Below is a small trained network, with its code and all its weights. Each question gives an input and a class and asks what happens when units are switched off, that is, made to give their printed mean instead of their output.

import numpy as np


def w(rows, s, z=0):
    codes = np.array(rows[::2]) - 128.0
    scale = np.full(codes.shape[1], s)
    scale[-1] = z or s
    return codes * scale


def norm(h):
    return h / np.sqrt((h * h).mean(-1, keepdims=True) + 1e-5)


def f(y):
    return y / 2 * (1 + np.tanh(0.7978845608 * (y + 0.044715 * y**3)))


def log_softmax(a):
    a = a - a.max(-1, keepdims=True)
    return a - np.log(np.exp(a).sum(-1, keepdims=True))


def net(x, mask):
    res = np.array(x, float).reshape(1, 6) / 4 @ E
    u = 0
    for l in range(4):
        y = f(norm(res) @ A[l][:, :-1].T + A[l][:, -1])
        res = res + np.where(mask[u : u + 8], y, B[l][:, -1]) @ B[l][:, :-1]
        u += 8
    return log_softmax(norm(res)[-1] @ U[:, :-1].T + U[:, -1])


A, B = {}, {}
E = w([
[165,72,130],'x0',
[127,129,127],'x1',
[199,175,81],'x2',
[125,130,129],'x3',
[128,128,126],'x4',
[182,141,252],'x5',
],0.003)
A[0] = w([
[158,105,138,103],'L0N0',
[91,240,2,156],'L0N1',
[205,27,109,4],'L0N2',
[197,169,138,166],'L0N3',
[83,37,167,199],'L0N4',
[172,104,21,163],'L0N5',
[60,108,92,196],'L0N6',
[204,168,123,178],'L0N7',
],0.0037,0.0016)
B[0] = w([
[111,132,102,120],'L0N0',
[134,139,178,250],'L0N1',
[163,126,88,105],'L0N2',
[17,37,145,165],'L0N3',
[3,149,164,191],'L0N4',
[70,81,210,199],'L0N5',
[113,81,235,186],'L0N6',
[60,60,204,174],'L0N7',
],0.0037,0.0017)
A[1] = w([
[138,110,105,137],'L1N0',
[103,205,171,145],'L1N1',
[91,117,48,61],'L1N2',
[255,185,61,251],'L1N3',
[79,121,118,225],'L1N4',
[80,88,82,154],'L1N5',
[69,105,139,57],'L1N6',
[92,111,148,126],'L1N7',
],0.007,0.0018)
B[1] = w([
[140,74,167,122],'L1N0',
[160,174,143,246],'L1N1',
[132,154,143,157],'L1N2',
[2,99,192,189],'L1N3',
[195,136,111,254],'L1N4',
[177,163,156,217],'L1N5',
[124,94,148,190],'L1N6',
[130,202,112,202],'L1N7',
],0.0052,0.0017)
A[2] = w([
[140,47,155,222],'L2N0',
[72,147,155,114],'L2N1',
[81,119,28,147],'L2N2',
[137,141,1,104],'L2N3',
[70,222,170,169],'L2N4',
[72,128,67,112],'L2N5',
[142,248,132,221],'L2N6',
[139,127,118,9],'L2N7',
],0.0064,0.0015)
B[2] = w([
[127,129,58,194],'L2N0',
[93,77,117,164],'L2N1',
[186,140,201,123],'L2N2',
[135,191,178,122],'L2N3',
[124,93,95,253],'L2N4',
[134,117,253,119],'L2N5',
[164,109,99,248],'L2N6',
[135,117,158,101],'L2N7',
],0.0058,0.0033)
A[3] = w([
[203,102,217,182],'L3N0',
[147,59,128,151],'L3N1',
[140,246,25,108],'L3N2',
[195,162,212,131],'L3N3',
[111,80,175,9],'L3N4',
[64,235,156,59],'L3N5',
[132,169,148,134],'L3N6',
[82,74,3,124],'L3N7',
],0.0051,0.0015)
B[3] = w([
[157,253,90,162],'L3N0',
[179,214,66,178],'L3N1',
[178,49,60,182],'L3N2',
[154,241,170,137],'L3N3',
[132,114,143,123],'L3N4',
[95,125,16,98],'L3N5',
[130,149,157,115],'L3N6',
[176,145,156,253],'L3N7',
],0.0043,0.0029)
U = w([
[141,232,195,196],'0',
[1,56,182,129],'1',
[140,100,108,182],'2',
[132,102,104,123],'3',
[130,105,114,102],'4',
[137,99,74,5],'5',
],0.0082,0.0028)

Each question gives the input, the list of numbers given to net, and the class t.
The units are the neurons (one row each of A and B). Each row of codes is followed by its name. A weight is (code - 128) times the scale printed after its matrix; where a second scale follows, it is the last column's (A, B and U).
mask holds one flag per neuron, layer by layer. A switched-off neuron (its flag False) gives its mean, the last column of its row in B, instead of its output. The means were averaged over made-up inputs and are rounded, as every weight is.
A unit's drop is (log p(t) with every unit on - log p(t) with that unit switched off) / (log p(t) with every unit on - log p(t) with every unit switched off).
The circuit of an input: a set's keep is (log p(t) with only the set's units on - log p(t) with every unit switched off) / (log p(t) with every unit on - log p(t) with every unit switched off). Starting from the 12 units with the biggest drops (on a tie, the unit counted first), units are removed one at a time, each time the one whose removal leaves the highest keep (on an exact tie, the one counted first), for as long as the keep stays at least 0.8.
units of the circuit, in order: the units of the circuit, biggest drop first
top k neurons: the k neurons with the biggest drops, biggest first
top k neurons in layer l: the k neurons of layer l with the biggest drops, biggest first
drop when u is switched off: that unit's drop, to one decimal
input [-5,7,7,-3,-5,-7], class 0: top 2 neurons : L2N5, L2N2
input [4,2,-8,-6,-3,-8], class 0: top 4 neurons : L2N2, L2N5, L1N3, L0N7
input [-7,5,5,2,-5,-7], class 0: top 4 neurons : L2N2, L2N5, L2N3, L2N0
input [3,-4,6,4,4,-4], class 1: units of the circuit, in order : L1N3
input [0,-5,8,-8,0,7], class 1: top 4 neurons : L1N3, L0N6, L1N4, L1N5
input [6,-6,6,4,4,-1], class 1: top 3 neurons : L1N3, L0N4, L0N6
input [-6,0,-6,8,6,2], class 3: top 2 neurons in layer 0 : L0N5, L0N7
input [-5,-1,6,-6,-4,-1], class 1: top 3 neurons : L0N4, L1N3, L0N6
input [-8,0,-6,-3,-1,2], class 5: top 2 neurons : L1N3, L0N5
input [3,5,8,-1,1,-7], class 1: top 2 neurons in layer 0 : L0N4, L0N1
input [7,-5,-1,8,1,-8], class 0: top 2 neurons : L2N2, L2N3
input [5,0,-5,-6,1,6], class 0: top 3 neurons : L1N3, L2N4, L3N2
input [3,5,-7,1,-7,-8], class 0: top 4 neurons : L2N2, L1N3, L0N7, L1N4
input [-3,8,8,-3,4,7], class 1: top 2 neurons : L1N3, L0N6
input [8,3,-2,-8,-8,-8], class 0: top 2 neurons in layer 2 : L2N2, L2N3
input [-6,-1,8,6,-1,7], class 1: top 3 neurons in layer 2 : L2N2, L2N4, L2N5
input [-6,-1,-2,8,5,5], class 3: top neuron in layer 1 : L1N5
input [2,3,-7,5,-1,-8], class 0: top 2 neurons : L2N2, L1N3
input [8,2,8,-6,7,3], class 1: top 2 neurons in layer 2 : L2N6, L2N4
input [1,8,8,-7,6,-5], class 1: drop when L1N3 is switched off : 1.0
input [-7,3,-5,5,1,0], class 5: drop when L1N3 is switched off : 0.3
input [-3,7,-4,5,1,-7], class 0: drop when L1N3 is switched off : 0.2
